Below are the code and all the weights of a small trained network. Each question names an input and a target symbol and asks about switching units off, where a switched-off unit gives its printed mean instead of its output.

import numpy as np


def w(rows, s, z=0):
    codes = np.array(rows[::2]) - 128.0
    scale = np.full(codes.shape[1], s)
    scale[-1] = z or s
    return codes * scale


def norm(h):
    return h / np.sqrt((h * h).mean(-1, keepdims=True) + 1e-5)


def softmax(a):
    e = np.exp(a - a.max(-1, keepdims=True))
    return e / e.sum(-1, keepdims=True)


def log_softmax(a):
    a = a - a.max(-1, keepdims=True)
    return a - np.log(np.exp(a).sum(-1, keepdims=True))


def net(x, mask):
    ids = ['αγδεζηθμπστφω'.index(c) for c in x.split()]
    T = len(ids)
    res = E[ids] + P[:T]
    u = 0
    for l in range(3):
        r = norm(res)
        for j in range(3):
            rows = slice(2 * j, 2 * j + 2)
            q, k, v = (r @ M[l][rows].T for M in (Q, K, V))
            z = softmax(np.where(np.tri(T) > 0, q @ k.T / 2**0.5, -1e9)) @ v
            o = O[l][rows]
            res = res + np.where(mask[u + j], z, o[:, -1]) @ o[:, :-1]
        u += 3
    return log_softmax(norm(res)[-1] @ U[:, :-1].T + U[:, -1])


Q, K, V, O = {}, {}, {}, {}
E = w([
[45,216,187,133,166,69,103,153,104,126,181,162],'α',
[147,179,43,75,12,99,87,116,102,109,51,160],'γ',
[110,174,60,216,128,102,182,132,188,113,111,215],'δ',
[138,110,206,50,107,91,44,139,49,76,134,97],'ε',
[207,163,141,183,92,7,112,140,98,134,174,138],'ζ',
[35,115,126,81,149,201,118,130,148,47,66,188],'η',
[185,96,202,142,144,116,105,127,193,58,105,230],'θ',
[123,150,181,235,74,181,102,191,46,108,101,154],'μ',
[109,52,97,187,182,63,155,223,121,58,113,63],'π',
[126,111,113,165,187,91,128,36,16,91,112,163],'σ',
[90,89,82,191,123,160,32,37,157,97,207,101],'τ',
[89,91,186,122,49,103,167,81,153,136,114,127],'φ',
[125,79,129,82,90,142,152,134,132,164,169,173],'ω',
],0.017)
P = w([
[101,89,120,111,108,69,43,168,165,252,73,166],'0',
[76,102,122,120,102,68,82,164,142,157,107,188],'1',
[82,90,126,133,122,91,106,155,130,151,116,163],'2',
[92,111,131,130,122,108,131,140,128,118,135,151],'3',
[108,124,137,129,133,114,149,135,115,97,144,134],'4',
[124,128,138,133,136,126,161,130,114,83,151,117],'5',
[133,136,132,136,141,144,181,115,108,78,160,97],'6',
[155,132,146,137,154,157,191,106,111,67,158,90],'7',
[163,143,135,133,164,176,205,102,116,74,169,81],'8',
],0.015)
Q[0] = w([
[112,118,107,145,124,104,90,118,118,127,86,120],'0.h1',
[112,130,145,138,142,131,127,166,135,147,128,135],'0.h1',
[150,84,128,77,182,96,120,131,143,252,95,158],'0.h2',
[128,118,159,122,128,158,207,99,112,154,117,90],'0.h2',
[79,105,138,147,68,101,147,107,98,47,159,169],'0.h3',
[73,74,133,146,120,86,89,120,133,191,84,158],'0.h3',
],0.013)
K[0] = w([
[88,165,111,109,131,80,66,121,153,107,105,125],'0.h1',
[66,115,131,156,126,78,88,149,126,135,64,133],'0.h1',
[51,96,141,112,55,45,87,224,145,227,57,200],'0.h2',
[173,139,211,127,55,190,194,84,111,226,86,83],'0.h2',
[70,33,155,144,108,155,244,86,91,86,255,165],'0.h3',
[100,86,98,117,112,58,21,186,138,199,70,194],'0.h3',
],0.0079)
V[0] = w([
[79,78,63,39,132,2,156,67,190,74,228,194],'0.h1',
[90,146,118,155,40,100,136,181,111,100,106,134],'0.h1',
[88,40,124,189,150,99,150,81,101,124,165,131],'0.h2',
[122,97,119,88,177,132,182,66,86,220,68,128],'0.h2',
[149,189,131,144,179,195,69,251,98,113,173,249],'0.h3',
[82,150,127,234,140,68,34,114,102,43,42,131],'0.h3',
],0.0047)
O[0] = w([
[147,103,119,108,127,134,59,164,129,254,78,177,103],'0.h1',
[165,131,121,103,172,133,171,83,153,193,117,100,254],'0.h1',
[115,93,142,134,159,119,125,101,160,197,113,110,254],'0.h2',
[118,140,103,131,144,102,161,123,50,95,99,176,60],'0.h2',
[187,160,98,90,159,223,150,172,107,124,194,133,80],'0.h3',
[182,175,161,109,168,181,139,98,135,172,60,66,226],'0.h3',
],0.0074,0.0044)
Q[1] = w([
[140,168,100,82,138,136,123,110,151,125,59,107],'1.h1',
[111,42,105,131,110,125,126,208,71,180,212,231],'1.h1',
[100,145,123,191,107,144,138,153,116,89,154,117],'1.h2',
[1,6,207,199,94,4,70,146,131,193,69,232],'1.h2',
[49,68,75,96,28,28,119,107,202,54,213,141],'1.h3',
[179,161,120,66,127,156,255,77,143,62,200,63],'1.h3',
],0.0074)
K[1] = w([
[130,159,174,131,166,120,119,112,142,161,95,114],'1.h1',
[126,75,106,90,102,145,172,115,109,167,172,159],'1.h1',
[120,131,95,137,104,127,112,132,119,93,150,98],'1.h2',
[112,160,252,220,61,179,127,175,82,211,46,158],'1.h2',
[146,159,160,163,118,146,86,251,128,134,60,140],'1.h3',
[171,162,105,169,153,182,145,102,79,49,147,117],'1.h3',
],0.011)
V[1] = w([
[177,95,100,2,178,124,170,60,165,215,142,135],'1.h1',
[128,190,110,161,151,161,119,124,116,72,112,80],'1.h1',
[135,147,110,130,54,154,126,116,114,156,78,104],'1.h2',
[127,145,87,215,101,164,86,165,68,34,153,129],'1.h2',
[132,148,162,36,120,111,172,164,217,132,138,105],'1.h3',
[148,115,130,66,188,109,158,74,119,128,158,135],'1.h3',
],0.0062)
O[1] = w([
[88,92,64,122,68,114,41,249,70,144,171,253,1],'1.h1',
[113,130,193,230,61,91,142,89,157,111,50,72,94],'1.h1',
[170,134,66,94,71,185,167,123,101,115,148,120,195],'1.h2',
[116,26,104,43,101,150,190,150,106,235,201,181,181],'1.h2',
[154,169,193,148,44,176,215,98,172,60,137,72,36],'1.h3',
[140,93,118,172,184,125,201,57,95,114,89,60,49],'1.h3',
],0.0054,0.0051)
Q[2] = w([
[98,81,202,183,97,158,152,71,106,232,67,117],'2.h1',
[70,95,109,140,144,59,27,83,161,136,130,165],'2.h1',
[126,92,139,148,81,210,167,188,68,184,164,163],'2.h2',
[206,222,111,133,237,171,64,137,138,126,76,87],'2.h2',
[102,164,96,154,100,72,59,178,128,11,145,175],'2.h3',
[241,222,77,72,196,226,153,137,117,103,168,91],'2.h3',
],0.011)
K[2] = w([
[101,133,170,173,163,92,138,43,157,105,107,91],'2.h1',
[128,158,101,53,95,121,71,125,165,210,103,184],'2.h1',
[91,81,89,64,145,88,140,139,139,136,144,184],'2.h2',
[142,179,101,170,249,87,53,100,133,54,104,85],'2.h2',
[176,159,149,106,115,177,136,212,107,194,73,141],'2.h3',
[174,116,40,155,194,150,138,118,88,48,196,57],'2.h3',
],0.013)
V[2] = w([
[122,119,75,88,207,38,117,97,158,51,134,115],'2.h1',
[134,66,130,143,140,182,147,182,65,206,124,108],'2.h1',
[78,93,155,112,87,111,120,150,133,197,115,166],'2.h2',
[135,134,121,124,86,142,118,139,115,160,73,146],'2.h2',
[105,81,111,131,124,102,145,255,175,128,107,59],'2.h3',
[108,111,96,135,115,172,55,105,172,152,172,92],'2.h3',
],0.0089)
O[2] = w([
[98,71,83,61,194,6,95,83,179,164,94,131,1],'2.h1',
[142,181,136,216,128,159,57,182,73,100,54,126,201],'2.h1',
[129,111,179,123,89,130,255,17,143,111,132,53,241],'2.h2',
[118,116,157,145,175,98,158,69,141,100,105,95,184],'2.h2',
[132,98,116,120,165,132,200,236,177,99,145,36,94],'2.h3',
[126,106,68,119,169,166,13,80,235,135,214,84,162],'2.h3',
],0.008,0.0058)
U = w([
[32,225,178,137,179,94,123,161,124,168,171,137,45],'α',
[173,194,3,77,59,130,127,124,123,99,74,95,191],'γ',
[120,187,20,207,147,130,192,134,195,165,106,193,97],'δ',
[170,103,175,37,108,111,48,145,53,84,116,69,50],'ε',
[253,152,111,185,98,25,111,148,113,174,176,106,48],'ζ',
[36,132,87,74,155,220,131,132,142,73,46,145,59],'η',
[202,72,214,150,167,128,104,146,193,82,114,228,3],'θ',
[167,185,143,211,82,205,125,146,82,76,108,108,232],'μ',
[130,83,74,150,180,107,146,237,144,119,90,51,209],'π',
[128,104,99,167,212,125,116,88,20,171,52,177,128],'σ',
[120,95,85,181,160,187,39,86,171,167,176,84,129],'τ',
[120,81,168,136,84,111,210,55,148,154,106,67,75],'φ',
[126,62,84,117,108,153,143,195,72,158,188,190,241],'ω',
],0.0057,0.0023)

Each question gives the input, a string of symbols that net reads in full, and the target symbol t.
The units are the heads (2 rows each of Q, K, V and O). Each row of codes is followed by its name. A weight is (code - 128) times the scale printed after its matrix; where a second scale follows, it is the last column's (O and U).
mask holds one flag per head, layer by layer. A switched-off head (its flag False) gives its mean, the last column of its rows in O, instead of its output. The means were averaged over made-up inputs and are rounded, as every weight is.
A unit's drop is (log p(t) with every unit on - log p(t) with that unit switched off) / (log p(t) with every unit on - log p(t) with every unit switched off).
The circuit of an input: a set's keep is (log p(t) with only the set's units on - log p(t) with every unit switched off) / (log p(t) with every unit on - log p(t) with every unit switched off). Starting from all 9 units, units are removed one at a time, each time the one whose removal leaves the highest keep (on an exact tie, the one counted first), for as long as the keep stays at least 0.8.
units of the circuit, in order: the units of the circuit, biggest drop first
unit that matters most: the unit with the biggest drop
which heads matter: for each layer, one digit per head in row order, 1 if its drop is at least 0.15 and else 0, layers parted by /
drop when u is switched off: that unit's drop, to one decimal
input μ ζ ω τ, target ω: units of the circuit, in order -> 0.h3; 1.h1
input φ μ ω η τ τ σ, target τ: units of the circuit, in order -> 2.h3
input φ μ τ ω α, target ω: units of the circuit, in order -> 0.h3; 1.h1
input τ μ θ, target τ: units of the circuit, in order -> 0.h3; 2.h3
input μ τ φ μ μ φ γ, target φ: which heads matter -> 001 / 010 / 100
input ω σ φ μ φ φ α, target φ: units of the circuit, in order -> 0.h3; 2.h2
input μ η φ π φ μ σ α σ, target σ: units of the circuit, in order -> 2.h2; 2.h3; 2.h1
input μ α μ σ μ σ π, target σ: units of the circuit, in order -> 2.h3; 0.h2; 2.h1
input α α φ ε ζ τ μ θ, target τ: which heads matter -> 000 / 000 / 001
input φ ω θ τ μ, target τ: units of the circuit, in order -> 2.h3; 0.h3
input σ α φ μ τ, target φ: which heads matter -> 001 / 010 / 010
input σ μ δ, target σ: which heads matter -> 011 / 001 / 101
input π θ α ω μ, target ω: which heads matter -> 001 / 110 / 000
input μ φ μ μ, target φ: units of the circuit, in order -> 2.h2
input ζ μ α η θ ω τ δ, target ω: units of the circuit, in order -> 0.h3; 1.h1; 0.h1
input τ σ φ μ α, target φ: units of the circuit, in order -> 2.h2; 1.h2
input π μ μ τ ω μ θ, target ω: which heads matter -> 001 / 100 / 000
input μ μ φ π μ μ τ μ, target τ: which heads matter -> 000 / 000 / 011
input μ φ ζ φ τ, target φ: which heads matter -> 101 / 010 / 010
input μ φ μ σ μ, target σ: unit that matters most -> 0.h3
input μ μ μ φ θ, target φ: units of the circuit, in order -> 0.h1; 1.h1
input φ τ φ μ θ, target φ: which heads matter -> 001 / 000 / 010
input δ μ δ, target μ: units of the circuit, in order -> 0.h3; 2.h1; 1.h3
input τ μ ω α θ μ μ φ π, target φ: units of the circuit, in order -> 1.h2; 0.h3; 2.h2
input γ θ μ τ π σ, target τ: drop when 0.h1 is switched off -> 0.2
input μ δ ω η, target ω: drop when 1.h1 is switched off -> 0.4
input μ ω ω μ δ σ μ, target σ: drop when 2.h3 is switched off -> 0.2
